The symbols move the elements like this.
d: z553->z128, z928->z155, z214->z577, z27->z922, z590->z83, z386->z377, z905->z584, z778->z945, z735->z141, z401->z590, z656->z291, z268->z492, z492->z782, z293->z658, z658->z654, z155->z69, z693->z771, z307->z129, z436->z693, z448->z739, z950->z448, z141->z334, z612->z470, z16->z436, z832->z268, z981->z612, z428->z788, z57->z79, z36->z132, z654->z941, z557->z778, z66->z16, z788->z221, z334->z889, z79->z981, z425->z49, z773->z66, z308->z773, z291->z629, z945->z214, z870->z31, z452->z293, z391->z57, z771->z832, z316->z928, z81->z391, z83->z557, z652->z307, z132->z401, z382->z316, z517->z27, z377->z950, z941->z844, z69->z53, z785->z428, z439->z978, z670->z36, z442->z443, z129->z785, z922->z425, z584->z517, z470->z870, z277->z81, z978->z540, z221->z656, z726->z735, z739->z439, z53->z652, z889->z905, z782->z382, z540->z670, z577->z452, z31->z442, z49->z308, z844->z277, z629->z726, z128->z386, z443->z553
y: z553->z214, z928->z905, z214->z443, z27->z69, z590->z612, z386->z452, z905->z316, z778->z31, z735->z268, z401->z981, z656->z436, z268->z726, z492->z735, z293->z386, z658->z377, z155->z584, z693->z656, z307->z425, z436->z221, z448->z654, z950->z658, z141->z492, z612->z401, z16->z788, z832->z629, z981->z132, z428->z773, z57->z670, z36->z57, z654->z950, z557->z870, z66->z428, z788->z66, z334->z782, z79->z36, z425->z652, z773->z785, z308->z129, z291->z693, z945->z442, z870->z83, z452->z128, z391->z540, z771->z291, z316->z889, z81->z978, z83->z470, z652->z922, z132->z79, z382->z334, z517->z155, z377->z293, z941->z448, z69->z517, z785->z308, z439->z844, z670->z391, z442->z778, z129->z49, z922->z53, z584->z928, z470->z590, z277->z439, z978->z277, z221->z16, z726->z832, z739->z941, z53->z27, z889->z382, z782->z141, z540->z81, z577->z553, z31->z557, z49->z307, z844->z739, z629->z771, z128->z577, z443->z945
z: z553->z540, z928->z788, z214->z81, z27->z693, z590->z658, z386->z36, z905->z66, z778->z844, z735->z425, z401->z293, z656->z584, z268->z652, z492->z307, z293->z79, z658->z981, z155->z221, z693->z155, z307->z726, z436->z928, z448->z590, z950->z401, z141->z49, z612->z377, z16->z316, z832->z53, z981->z386, z428->z334, z57->z553, z36->z577, z654->z612, z557->z941, z66->z382, z788->z889, z334->z308, z79->z128, z425->z832, z773->z782, z308->z492, z291->z517, z945->z277, z870->z448, z452->z57, z391->z443, z771->z69, z316->z428, z81->z442, z83->z654, z652->z629, z132->z452, z382->z785, z517->z436, z377->z132, z941->z470, z69->z656, z785->z141, z439->z557, z670->z214, z442->z439, z129->z735, z922->z771, z584->z16, z470->z950, z277->z31, z978->z778, z221->z905, z726->z922, z739->z83, z53->z291, z889->z773, z782->z129, z540->z945, z577->z391, z31->z739, z49->z268, z844->z870, z629->z27, z128->z670, z443->z978
r: z553->z57, z928->z436, z214->z670, z27->z629, z590->z448, z386->z981, z905->z221, z778->z978, z735->z129, z401->z950, z656->z69, z268->z49, z492->z308, z293->z401, z658->z590, z155->z693, z693->z27, z307->z492, z436->z517, z448->z870, z950->z470, z141->z785, z612->z654, z16->z584, z832->z425, z981->z658, z428->z316, z57->z452, z36->z386, z654->z83, z557->z439, z66->z905, z788->z928, z334->z428, z79->z293, z425->z735, z773->z889, z308->z334, z291->z53, z945->z540, z870->z844, z452->z132, z391->z577, z771->z922, z316->z16, z81->z214, z83->z739, z652->z268, z132->z377, z382->z66, z517->z291, z377->z612, z941->z557, z69->z771, z785->z382, z439->z442, z670->z128, z442->z81, z129->z782, z922->z726, z584->z656, z470->z941, z277->z945, z978->z443, z221->z155, z726->z307, z739->z31, z53->z832, z889->z788, z782->z773, z540->z553, z577->z36, z31->z277, z49->z141, z844->z778, z629->z652, z128->z79, z443->z391
w: z553->z735, z928->z590, z214->z268, z27->z31, z590->z16, z386->z334, z905->z612, z778->z771, z735->z391, z401->z66, z656->z941, z268->z540, z492->z670, z293->z382, z658->z316, z155->z83, z693->z739, z307->z214, z436->z448, z448->z584, z950->z905, z141->z57, z612->z788, z16->z950, z832->z978, z981->z428, z428->z293, z57->z129, z36->z308, z654->z928, z557->z693, z66->z377, z788->z658, z334->z79, z79->z785, z425->z443, z773->z386, z308->z128, z291->z844, z945->z832, z870->z656, z452->z782, z391->z307, z771->z439, z316->z401, z81->z652, z83->z436, z652->z945, z132->z773, z382->z132, z517->z870, z377->z889, z941->z155, z69->z557, z785->z452, z439->z27, z670->z49, z442->z629, z129->z577, z922->z442, z584->z470, z470->z221, z277->z53, z978->z922, z221->z654, z726->z81, z739->z517, z53->z778, z889->z981, z782->z36, z540->z425, z577->z492, z31->z291, z49->z553, z844->z69, z629->z277, z128->z141, z443->z726
l: z553->z726, z928->z401, z214->z832, z27->z870, z590->z66, z386->z141, z905->z981, z778->z693, z735->z81, z401->z773, z656->z654, z268->z978, z492->z540, z293->z782, z658->z382, z155->z590, z693->z448, z307->z945, z436->z950, z448->z905, z950->z889, z141->z391, z612->z428, z16->z377, z832->z439, z981->z785, z428->z452, z57->z307, z36->z49, z654->z316, z557->z436, z66->z386, z788->z293, z334->z57, z79->z129, z425->z442, z773->z128, z308->z553, z291->z941, z945->z771, z870->z221, z452->z492, z391->z652, z771->z739, z316->z132, z81->z53, z83->z16, z652->z778, z132->z308, z382->z36, z517->z470, z377->z334, z941->z928, z69->z83, z785->z577, z439->z517, z670->z425, z442->z291, z129->z214, z922->z31, z584->z612, z470->z788, z277->z69, z978->z27, z221->z658, z726->z277, z739->z584, z53->z557, z889->z79, z782->z670, z540->z922, z577->z268, z31->z656, z49->z443, z844->z155, z629->z844, z128->z735, z443->z629

In the rows, zero is written as 25.

The rows follow the links: the fewer symbols apart two elements are, the more alike their rows tend to be.

Each row is also shifted at random along 4 hidden directions that mean nothing.

Known rows, each with its element:
[11, 22, 19, 18, 28, 29, 32, 24, 30, 22, 22, 25, 18, 26, 30, 20, 25, 25, 22, 22, 28, 22, 18, 27, 25, 31, 25, 25, 22, 25, 13, 31, 28, 30, 22, 26, 25, 24] | z922
[21, 27, 26, 29, 14, 33, 25, 29, 24, 19, 21, 21, 25, 16, 23, 29, 21, 21, 25, 24, 25, 22, 26, 23, 30, 28, 18, 25, 25, 23, 26, 23, 14, 22, 26, 17, 25, 34] | z386
[8, 27, 30, 27, 27, 18, 23, 23, 17, 23, 26, 19, 36, 23, 24, 27, 25, 20, 27, 22, 22, 26, 31, 26, 23, 17, 19, 23, 23, 22, 34, 20, 25, 18, 30, 22, 24, 25] | z905
[15, 23, 24, 18, 41, 21, 30, 28, 27, 30, 19, 21, 32, 31, 30, 28, 30, 23, 27, 25, 25, 26, 24, 25, 27, 20, 25, 26, 23, 22, 22, 25, 34, 26, 27, 27, 21, 24] | z739
[38, 23, 16, 22, 26, 26, 25, 18, 25, 23, 31, 27, 17, 28, 27, 17, 23, 24, 21, 22, 28, 22, 19, 29, 17, 28, 24, 23, 22, 27, 18, 30, 27, 31, 21, 29, 28, 20] | z81
[30, 27, 28, 19, 19, 21, 32, 24, 24, 22, 25, 16, 29, 19, 29, 27, 23, 26, 26, 20, 29, 31, 34, 27, 25, 23, 21, 22, 21, 22, 27, 16, 27, 19, 32, 25, 25, 21] | z654
[28, 29, 26, 30, 15, 23, 20, 24, 19, 26, 29, 22, 28, 19, 20, 28, 21, 24, 26, 26, 24, 28, 33, 25, 22, 20, 22, 22, 26, 23, 33, 17, 18, 19, 28, 25, 25, 23] | z981
[13, 26, 30, 22, 19, 25, 31, 29, 27, 15, 21, 16, 31, 17, 29, 29, 22, 23, 25, 19, 30, 28, 32, 26, 29, 27, 17, 23, 22, 21, 28, 18, 23, 19, 30, 18, 25, 29] | z950
[20, 25, 18, 21, 18, 25, 26, 16, 23, 33, 29, 28, 12, 27, 23, 17, 25, 28, 23, 26, 24, 25, 19, 25, 21, 25, 32, 25, 25, 28, 16, 28, 24, 28, 22, 32, 25, 16] | z726
[21, 24, 24, 14, 29, 22, 37, 22, 26, 27, 21, 18, 25, 26, 31, 24, 29, 25, 26, 20, 26, 28, 24, 27, 27, 23, 26, 24, 21, 23, 18, 25, 32, 24, 29, 27, 23, 20] | z693
[34, 25, 34, 29, 23, 19, 22, 25, 19, 17, 24, 21, 34, 21, 23, 27, 25, 22, 26, 22, 22, 25, 30, 24, 25, 22, 20, 24, 24, 22, 35, 20, 24, 18, 28, 17, 26, 29] | z658
[21, 22, 30, 17, 32, 21, 34, 25, 28, 20, 20, 19, 29, 26, 31, 24, 29, 25, 25, 20, 26, 26, 24, 25, 28, 25, 24, 25, 21, 23, 22, 25, 34, 22, 28, 22, 24, 24] | z870
[25, 27, 22, 32, 14, 28, 16, 25, 22, 28, 29, 30, 19, 22, 18, 25, 20, 26, 24, 29, 23, 23, 25, 23, 22, 25, 26, 25, 29, 26, 28, 23, 15, 25, 21, 26, 26, 25] | z128
[19, 26, 22, 30, 22, 29, 22, 17, 16, 34, 24, 28, 19, 26, 18, 22, 27, 20, 25, 28, 16, 18, 15, 22, 25, 20, 27, 27, 26, 27, 20, 33, 17, 27, 23, 24, 23, 27] | z553
[26, 26, 27, 34, 23, 28, 18, 27, 19, 23, 24, 24, 30, 21, 20, 29, 23, 18, 26, 26, 20, 20, 25, 23, 26, 23, 19, 25, 26, 23, 31, 25, 16, 23, 25, 19, 24, 33] | z334
[15, 20, 23, 22, 41, 19, 22, 20, 23, 29, 26, 29, 26, 36, 25, 20, 30, 24, 24, 25, 20, 22, 17, 24, 21, 20, 29, 26, 24, 26, 21, 32, 34, 29, 20, 29, 24, 21] | z277
[20, 21, 32, 18, 29, 17, 31, 23, 27, 15, 23, 21, 29, 25, 30, 22, 28, 27, 24, 17, 27, 28, 27, 26, 25, 26, 24, 23, 20, 23, 25, 23, 35, 21, 27, 21, 26, 22] | z941
[24, 21, 21, 31, 30, 24, 16, 18, 20, 19, 32, 31, 22, 30, 22, 16, 23, 21, 21, 24, 21, 17, 17, 27, 16, 26, 23, 24, 24, 27, 25, 34, 24, 30, 17, 24, 29, 26] | z307
[36, 23, 16, 19, 26, 33, 30, 27, 33, 27, 21, 27, 14, 26, 29, 23, 24, 26, 22, 26, 29, 22, 17, 25, 28, 32, 27, 26, 25, 26, 12, 30, 25, 32, 21, 28, 23, 25] | z652
[27, 26, 17, 22, 30, 24, 26, 16, 20, 35, 28, 26, 20, 31, 24, 20, 27, 23, 25, 26, 21, 22, 17, 27, 20, 20, 28, 25, 23, 27, 17, 32, 26, 30, 23, 32, 23, 18] | z945
[25, 24, 27, 34, 19, 29, 16, 30, 26, 17, 24, 28, 25, 20, 20, 27, 21, 23, 23, 26, 24, 20, 25, 22, 26, 29, 21, 25, 27, 25, 30, 24, 16, 24, 21, 18, 26, 33] | z452
[20, 21, 32, 20, 33, 17, 28, 28, 29, 23, 20, 23, 31, 28, 27, 27, 30, 29, 26, 23, 25, 28, 27, 22, 29, 23, 28, 25, 25, 23, 27, 22, 35, 21, 26, 23, 23, 23] | z155
[13, 27, 16, 30, 23, 33, 20, 24, 22, 25, 28, 27, 21, 24, 22, 24, 20, 19, 23, 26, 24, 18, 19, 27, 21, 27, 20, 25, 25, 26, 22, 29, 16, 30, 21, 25, 26, 29] | z670
[25, 24, 20, 19, 29, 25, 31, 16, 21, 31, 25, 24, 19, 29, 26, 19, 28, 22, 24, 23, 22, 22, 15, 27, 23, 22, 27, 25, 21, 27, 15, 33, 26, 29, 24, 28, 24, 20] | z978

In each set, the symbols that take the first to the second take the third to the fourth, perhaps in another order. Give the fourth.
Answers are names.
[6, 22, 32, 17, 22, 16, 34, 19, 25, 14, 26, 19, 26, 23, 30, 19, 27, 28, 23, 16, 28, 30, 28, 27, 23, 26, 25, 22, 20, 23, 24, 21, 34, 19, 28, 22, 27, 19]
to [26, 26, 33, 29, 17, 21, 21, 26, 22, 22, 23, 23, 29, 20, 20, 28, 24, 27, 27, 25, 22, 28, 32, 22, 28, 22, 24, 24, 27, 24, 33, 18, 22, 17, 27, 20, 24, 26]
as [34, 30, 25, 32, 21, 22, 17, 24, 16, 31, 28, 22, 32, 22, 19, 29, 22, 21, 28, 28, 21, 26, 31, 25, 21, 16, 21, 23, 26, 23, 35, 19, 18, 20, 28, 25, 24, 24]
to z492

[26, 25, 28, 35, 20, 28, 16, 28, 22, 24, 22, 29, 25, 22, 17, 28, 23, 23, 25, 29, 20, 21, 24, 20, 28, 25, 24, 26, 28, 25, 30, 25, 16, 23, 22, 19, 24, 32]
to [23, 23, 21, 29, 24, 31, 21, 23, 23, 23, 24, 29, 19, 26, 22, 21, 24, 20, 22, 26, 21, 17, 15, 23, 25, 28, 23, 27, 25, 26, 20, 33, 19, 30, 20, 21, 25, 30]
as [32, 27, 16, 30, 21, 31, 18, 23, 20, 26, 31, 27, 22, 24, 22, 23, 19, 19, 23, 26, 24, 19, 21, 27, 19, 25, 19, 24, 24, 26, 24, 28, 16, 29, 22, 26, 26, 27]
to z726

[17, 22, 33, 19, 27, 18, 30, 28, 30, 22, 20, 23, 28, 25, 27, 26, 29, 31, 26, 23, 26, 30, 29, 22, 29, 24, 29, 25, 25, 24, 26, 20, 34, 20, 27, 24, 23, 21]
to [11, 23, 33, 19, 28, 13, 29, 20, 21, 26, 24, 22, 29, 27, 25, 23, 31, 29, 27, 22, 22, 31, 28, 23, 25, 18, 31, 24, 24, 24, 28, 22, 34, 18, 28, 26, 24, 18]
as [24, 27, 28, 31, 23, 21, 16, 30, 24, 26, 26, 26, 32, 22, 20, 31, 22, 25, 26, 28, 25, 28, 34, 23, 24, 21, 23, 23, 28, 24, 36, 17, 21, 20, 25, 24, 24, 26]
to z66

[29, 28, 24, 29, 14, 31, 24, 27, 23, 15, 26, 20, 27, 15, 25, 27, 18, 20, 24, 21, 29, 23, 29, 27, 24, 29, 14, 23, 23, 23, 29, 21, 15, 22, 27, 18, 27, 32]
to [29, 20, 22, 28, 23, 25, 19, 18, 23, 16, 32, 31, 17, 27, 23, 14, 22, 24, 20, 21, 23, 19, 17, 26, 18, 30, 25, 24, 23, 27, 21, 32, 24, 29, 18, 23, 29, 25]
as [21, 24, 25, 33, 16, 29, 15, 29, 26, 19, 27, 30, 21, 20, 20, 25, 19, 26, 23, 27, 25, 22, 26, 22, 24, 30, 23, 24, 28, 26, 29, 23, 16, 25, 20, 22, 26, 29]
to z945

[14, 23, 20, 29, 23, 30, 20, 21, 22, 19, 28, 29, 20, 25, 23, 19, 22, 20, 21, 23, 23, 17, 17, 26, 21, 29, 22, 25, 23, 26, 21, 32, 20, 30, 19, 22, 28, 29]
to [16, 22, 22, 29, 24, 24, 18, 15, 17, 23, 31, 31, 19, 29, 20, 15, 25, 22, 22, 24, 19, 18, 16, 25, 17, 24, 27, 25, 24, 28, 23, 33, 23, 29, 19, 25, 28, 23]
as [24, 25, 23, 33, 16, 29, 14, 28, 26, 21, 28, 30, 20, 21, 20, 25, 19, 26, 23, 28, 25, 22, 26, 23, 22, 29, 24, 24, 28, 26, 29, 23, 16, 25, 20, 23, 26, 28]
to z141

[33, 22, 32, 19, 28, 16, 28, 25, 27, 21, 23, 22, 29, 25, 27, 24, 28, 30, 25, 21, 26, 31, 30, 23, 25, 22, 28, 24, 24, 23, 28, 20, 34, 19, 28, 25, 24, 20]
to [24, 21, 31, 18, 32, 20, 33, 26, 29, 15, 21, 20, 30, 25, 31, 23, 28, 25, 24, 18, 27, 26, 25, 26, 27, 27, 23, 25, 20, 22, 23, 24, 35, 23, 27, 20, 25, 25]
as [24, 25, 27, 34, 15, 26, 15, 24, 20, 23, 27, 29, 22, 22, 17, 25, 22, 24, 24, 28, 20, 22, 25, 22, 25, 24, 24, 25, 28, 26, 30, 25, 16, 23, 22, 21, 26, 29]
to z334

[20, 24, 14, 20, 27, 31, 27, 26, 31, 29, 25, 28, 16, 28, 28, 23, 23, 27, 23, 26, 29, 23, 19, 26, 24, 30, 27, 26, 25, 26, 14, 29, 25, 32, 21, 30, 24, 22]
to [30, 24, 15, 22, 35, 27, 24, 21, 25, 28, 29, 27, 22, 31, 28, 20, 24, 21, 22, 24, 26, 20, 17, 28, 19, 25, 24, 24, 22, 26, 19, 31, 28, 32, 21, 30, 25, 22]
as [23, 30, 24, 29, 15, 28, 22, 25, 20, 22, 27, 20, 28, 17, 23, 28, 19, 21, 25, 24, 26, 25, 30, 26, 23, 23, 18, 23, 24, 23, 30, 20, 15, 21, 28, 22, 25, 28]
to z132

[36, 22, 29, 21, 36, 17, 24, 33, 31, 25, 21, 24, 33, 29, 27, 30, 28, 29, 27, 26, 27, 29, 31, 22, 27, 22, 27, 25, 27, 23, 29, 19, 35, 22, 25, 26, 22, 23]
to [27, 25, 24, 15, 34, 23, 35, 26, 27, 38, 17, 21, 25, 29, 28, 28, 31, 26, 28, 27, 23, 28, 23, 23, 31, 19, 30, 27, 25, 23, 17, 26, 31, 25, 28, 30, 19, 20]
as [20, 26, 27, 23, 28, 25, 28, 33, 28, 18, 20, 17, 35, 20, 30, 32, 22, 22, 26, 22, 30, 27, 31, 26, 28, 26, 17, 23, 23, 20, 29, 18, 26, 21, 29, 20, 24, 30]
to z155

[16, 25, 30, 24, 22, 24, 27, 29, 25, 14, 22, 18, 33, 18, 28, 28, 22, 22, 24, 20, 28, 26, 31, 26, 27, 26, 17, 23, 22, 21, 30, 19, 24, 19, 29, 17, 26, 30]
to [22, 27, 28, 31, 22, 20, 16, 29, 21, 29, 26, 26, 31, 23, 19, 31, 23, 26, 28, 30, 22, 28, 33, 22, 24, 19, 25, 24, 29, 24, 36, 17, 21, 20, 26, 25, 23, 24]
as [30, 28, 25, 31, 21, 30, 21, 30, 22, 25, 21, 22, 30, 19, 22, 31, 21, 19, 26, 27, 23, 22, 26, 23, 29, 24, 18, 26, 26, 23, 29, 23, 15, 23, 26, 19, 23, 34]
to z36

[20, 26, 24, 31, 7, 31, 20, 27, 27, 23, 25, 29, 15, 18, 19, 25, 20, 28, 23, 28, 25, 24, 26, 21, 27, 30, 27, 25, 29, 27, 25, 22, 14, 24, 22, 23, 25, 27]
to [21, 20, 20, 29, 31, 28, 16, 27, 29, 18, 28, 34, 20, 30, 24, 20, 22, 25, 20, 26, 26, 18, 17, 24, 21, 32, 24, 25, 26, 27, 22, 31, 25, 33, 15, 24, 28, 28]
as [31, 26, 31, 29, 18, 23, 20, 30, 25, 21, 23, 24, 29, 20, 21, 30, 23, 27, 26, 25, 24, 28, 33, 21, 28, 24, 24, 24, 27, 23, 33, 17, 21, 19, 26, 21, 24, 28]
to z452

[31, 28, 25, 30, 21, 26, 18, 33, 26, 24, 25, 24, 31, 20, 22, 32, 19, 24, 26, 28, 27, 26, 33, 24, 25, 24, 20, 24, 27, 23, 33, 17, 19, 22, 26, 24, 24, 28]
to [22, 29, 26, 31, 18, 29, 22, 26, 19, 25, 24, 22, 28, 19, 21, 29, 21, 19, 26, 25, 22, 23, 27, 25, 26, 22, 18, 25, 25, 23, 30, 23, 15, 22, 27, 20, 24, 31]
as [16, 26, 34, 28, 22, 23, 25, 30, 23, 29, 16, 21, 31, 21, 21, 33, 28, 25, 29, 28, 19, 27, 30, 19, 34, 20, 26, 27, 28, 23, 31, 20, 22, 17, 29, 20, 20, 29]
to z377

[15, 26, 27, 34, 22, 28, 17, 29, 20, 27, 21, 26, 28, 22, 17, 31, 24, 21, 26, 29, 19, 21, 25, 20, 29, 22, 23, 27, 28, 24, 31, 25, 16, 23, 24, 19, 22, 32]
to [23, 22, 19, 23, 21, 31, 24, 27, 33, 25, 24, 32, 11, 26, 25, 22, 23, 30, 21, 27, 28, 23, 19, 23, 26, 33, 30, 26, 27, 28, 16, 28, 23, 31, 18, 28, 25, 23]
as [19, 23, 29, 16, 29, 19, 36, 18, 22, 24, 22, 18, 27, 26, 29, 21, 30, 24, 26, 19, 24, 27, 24, 26, 26, 21, 25, 24, 20, 22, 20, 26, 33, 22, 30, 24, 24, 21]
to z401

[36, 20, 23, 28, 24, 31, 22, 25, 27, 19, 23, 31, 17, 26, 23, 20, 25, 23, 21, 24, 23, 17, 15, 23, 26, 32, 25, 26, 25, 27, 18, 33, 21, 30, 18, 20, 27, 30]
to [9, 24, 15, 21, 25, 29, 25, 26, 31, 33, 26, 29, 15, 28, 26, 23, 24, 28, 23, 28, 28, 24, 20, 25, 23, 28, 30, 26, 27, 27, 16, 27, 25, 32, 21, 33, 23, 20]
as [26, 24, 28, 20, 29, 17, 25, 29, 30, 20, 26, 22, 31, 25, 29, 26, 23, 29, 25, 22, 31, 31, 34, 26, 22, 25, 23, 22, 24, 23, 30, 16, 33, 21, 27, 26, 26, 20]
to z950

[28, 28, 27, 22, 29, 19, 26, 25, 20, 26, 27, 17, 36, 24, 27, 28, 23, 21, 27, 22, 26, 29, 33, 28, 22, 18, 19, 22, 22, 21, 32, 18, 28, 19, 31, 26, 24, 22]
to [25, 22, 29, 21, 35, 17, 23, 32, 31, 24, 23, 25, 32, 28, 27, 29, 27, 29, 26, 26, 28, 30, 32, 23, 26, 22, 27, 24, 26, 23, 30, 17, 35, 22, 25, 27, 23, 22]
as [24, 25, 18, 30, 24, 34, 21, 25, 24, 25, 24, 27, 20, 24, 23, 25, 22, 20, 23, 27, 23, 17, 17, 25, 25, 28, 21, 26, 25, 26, 20, 31, 16, 31, 21, 22, 24, 32]
to z57

[17, 28, 26, 28, 13, 27, 22, 31, 26, 25, 24, 23, 25, 17, 22, 32, 19, 27, 26, 28, 28, 29, 34, 23, 27, 25, 22, 24, 28, 24, 30, 15, 17, 20, 27, 24, 23, 26]
to [23, 26, 27, 34, 21, 25, 17, 22, 15, 19, 29, 25, 29, 22, 19, 24, 21, 18, 25, 24, 20, 21, 25, 25, 22, 22, 19, 23, 24, 24, 33, 26, 16, 22, 24, 18, 27, 31]
as [17, 27, 26, 23, 29, 23, 27, 32, 26, 23, 22, 18, 35, 22, 29, 32, 22, 22, 27, 23, 29, 28, 33, 26, 26, 23, 18, 23, 23, 20, 30, 17, 27, 21, 29, 23, 23, 27]
to z401

[16, 25, 28, 33, 12, 26, 18, 22, 19, 21, 27, 27, 22, 19, 18, 23, 22, 24, 24, 25, 20, 23, 25, 22, 24, 25, 24, 24, 26, 26, 29, 24, 15, 22, 24, 19, 27, 28]
to [27, 25, 34, 28, 17, 22, 23, 28, 24, 16, 22, 22, 29, 18, 23, 27, 24, 26, 25, 23, 24, 27, 32, 23, 28, 26, 22, 24, 25, 23, 33, 18, 22, 18, 27, 17, 26, 28]
as [21, 27, 19, 30, 13, 31, 17, 26, 24, 25, 29, 29, 18, 21, 20, 24, 18, 26, 23, 28, 26, 24, 25, 24, 22, 28, 24, 24, 28, 26, 26, 23, 14, 26, 21, 26, 26, 25]
to z981

